Below are the code and all the weights of a small trained network. Each question names an input and a class and asks about switching units off, where a switched-off unit gives its printed mean instead of its output.

import numpy as np


def w(rows, s, z=0):
    codes = np.array(rows[::2]) - 128.0
    scale = np.full(codes.shape[1], s)
    scale[-1] = z or s
    return codes * scale


def f(y):
    return y / 2 * (1 + np.tanh(0.7978845608 * (y + 0.044715 * y**3)))


def log_softmax(a):
    a = a - a.max(-1, keepdims=True)
    return a - np.log(np.exp(a).sum(-1, keepdims=True))


def net(x, mask):
    res = np.array(x, float).reshape(1, 3) / 4 @ E
    y = f(res @ A[0][:, :-1].T + A[0][:, -1])
    res = res + np.where(mask, y, B[0][:, -1]) @ B[0][:, :-1]
    return log_softmax(res[-1] @ U[:, :-1].T + U[:, -1])


A, B = {}, {}
E = w([
[115,54,72,147,142,205,207],'x0',
[34,168,181,80,119,171,152],'x1',
[147,127,103,167,54,252,59],'x2',
],0.012)
A[0] = w([
[143,135,160,104,175,99,176,100],'n1',
[129,178,103,128,96,209,114,104],'n2',
[133,195,183,129,111,69,81,146],'n3',
[247,83,68,176,167,122,99,118],'n4',
[91,153,196,128,115,157,164,111],'n5',
[149,96,120,134,144,173,215,157],'n6',
[104,137,135,69,120,67,191,101],'n7',
[125,110,63,210,128,108,176,110],'n8',
[81,114,122,133,183,75,165,107],'n9',
[82,80,85,142,150,150,158,111],'n10',
[160,138,116,183,125,170,85,116],'n11',
[126,127,124,110,193,76,160,224],'n12',
[117,87,177,133,156,88,181,105],'n13',
[216,131,101,155,95,88,111,86],'n14',
[88,109,71,141,177,155,153,113],'n15',
[133,113,96,132,158,181,172,133],'n16',
[96,155,156,115,119,91,57,92],'n17',
[126,140,119,105,84,166,102,96],'n18',
[123,179,96,122,79,200,119,119],'n19',
[102,119,98,188,75,151,80,118],'n20',
[169,173,140,114,110,100,110,194],'n21',
[86,62,101,164,102,129,162,89],'n22',
[173,105,104,194,172,80,75,143],'n23',
[113,170,137,161,159,156,135,219],'n24',
[131,102,125,134,49,206,83,182],'n25',
[119,169,157,144,107,85,63,93],'n26',
[61,147,144,73,129,150,111,120],'n27',
[56,149,175,53,104,162,131,118],'n28',
[183,112,67,138,141,103,102,108],'n29',
[81,123,82,147,171,87,189,119],'n30',
[83,124,109,114,127,154,151,249],'n31',
[94,100,100,98,142,175,198,101],'n32',
[138,76,133,103,174,61,146,97],'n33',
[16,157,160,120,140,175,180,125],'n34',
[137,133,116,151,77,177,104,92],'n35',
[64,177,150,119,73,148,165,121],'n36',
[109,124,136,92,164,86,199,152],'n37',
[169,132,95,130,137,115,134,77],'n38',
[50,156,149,121,155,180,106,103],'n39',
],0.012,0.013)
B[0] = w([
[117,201,146,187,91,114,167,174],'n1',
[119,163,187,204,102,106,151,190],'n2',
[97,110,124,110,198,155,51,228],'n3',
[133,59,109,128,167,96,202,225],'n4',
[113,86,51,121,180,109,226,172],'n5',
[83,137,153,62,167,153,51,206],'n6',
[153,155,150,202,130,103,124,191],'n7',
[72,89,83,99,191,130,109,174],'n8',
[145,195,173,187,84,64,161,187],'n9',
[43,185,131,90,194,164,61,174],'n10',
[135,146,169,188,125,71,138,180],'n11',
[202,116,198,137,75,94,99,251],'n12',
[137,193,160,204,106,108,137,176],'n13',
[75,113,48,131,201,59,190,174],'n14',
[71,174,109,91,212,181,61,169],'n15',
[87,165,178,92,187,131,87,181],'n16',
[19,193,88,101,246,189,87,177],'n17',
[142,159,137,175,157,127,159,158],'n18',
[152,166,197,207,108,87,152,195],'n19',
[150,177,176,182,93,103,158,185],'n20',
[129,116,149,76,114,143,81,207],'n21',
[40,191,109,111,200,126,106,158],'n22',
[103,17,60,102,150,74,168,203],'n23',
[189,56,179,68,43,133,128,205],'n24',
[207,169,234,140,114,87,95,253],'n25',
[12,196,78,106,240,218,19,181],'n26',
[112,61,62,111,189,113,182,182],'n27',
[123,65,68,132,159,70,189,207],'n28',
[133,74,79,132,201,98,202,173],'n29',
[125,183,177,189,75,95,91,185],'n30',
[163,53,177,61,77,127,107,240],'n31',
[2,148,84,94,216,164,62,183],'n32',
[138,170,165,171,110,64,157,186],'n33',
[129,82,97,115,141,76,198,218],'n34',
[137,206,133,218,130,97,132,175],'n35',
[117,76,88,118,178,39,179,187],'n36',
[165,143,177,167,94,97,125,215],'n37',
[32,177,44,209,235,83,206,134],'n38',
[131,90,86,167,202,99,209,178],'n39',
],0.0078,0.014)
U = w([
[166,196,189,220,91,113,143,108],'0',
[112,28,63,121,153,113,239,98],'1',
[46,166,120,82,170,155,2,110],'2',
[235,20,191,18,20,143,63,246],'3',
[120,177,76,125,68,191,147,86],'4',
[108,152,54,136,50,186,154,98],'5',
],0.015,0.011)

Each question gives the input, the list of numbers given to net, and the class t.
The units are the neurons (one row each of A and B). Each row of codes is followed by its name. A weight is (code - 128) times the scale printed after its matrix; where a second scale follows, it is the last column's (A, B and U).
mask holds one flag per neuron, in row order. A switched-off neuron (its flag False) gives its mean, the last column of its row in B, instead of its output. The means were averaged over made-up inputs and are rounded, as every weight is.
A unit's drop is (log p(t) with every unit on - log p(t) with that unit switched off) / (log p(t) with every unit on - log p(t) with every unit switched off).
The circuit of an input: a set's keep is (log p(t) with only the set's units on - log p(t) with every unit switched off) / (log p(t) with every unit on - log p(t) with every unit switched off). Starting from the 12 units with the biggest drops (on a tie, the unit counted first), units are removed one at a time, each time the one whose removal leaves the highest keep (on an exact tie, the one counted first), for as long as the keep stays at least 0.8.
circuit, biggest first: the units of the circuit, biggest drop first
top k neurons: the k neurons with the biggest drops, biggest first
drop when u is switched off: that unit's drop, to one decimal
input [3,7,8], class 0: circuit, biggest first -> [n19]
input [-8,1,-7], class 2: top 2 neurons -> [n3, n26]
input [7,8,8], class 0: top 3 neurons -> [n25, n19, n2]
input [-1,-5,4], class 1: top 2 neurons -> [n4, n23]
input [7,-6,-3], class 2: top 2 neurons -> [n6, n10]
input [-7,-5,6], class 2: top 3 neurons -> [n26, n3, n17]
input [-5,7,7], class 0: top 3 neurons -> [n25, n19, n2]
input [-6,-7,6], class 1: top 4 neurons -> [n23, n14, n4, n29]
input [-8,-1,7], class 2: top 3 neurons -> [n26, n17, n3]
input [2,-5,-5], class 0: top 2 neurons -> [n30, n12]
input [4,7,8], class 0: top 2 neurons -> [n25, n19]
input [8,6,-7], class 2: top 2 neurons -> [n32, n6]
input [5,4,-5], class 0: top 2 neurons -> [n9, n37]
input [4,3,-2], class 2: top neuron -> [n32]
input [5,6,-6], class 0: drop when n23 is switched off -> 0.2
input [2,7,8], class 0: top 2 neurons -> [n25, n19]
input [7,-6,-7], class 0: drop when n13 is switched off -> 0.1
input [-7,-7,4], class 1: drop when n14 is switched off -> 0.4
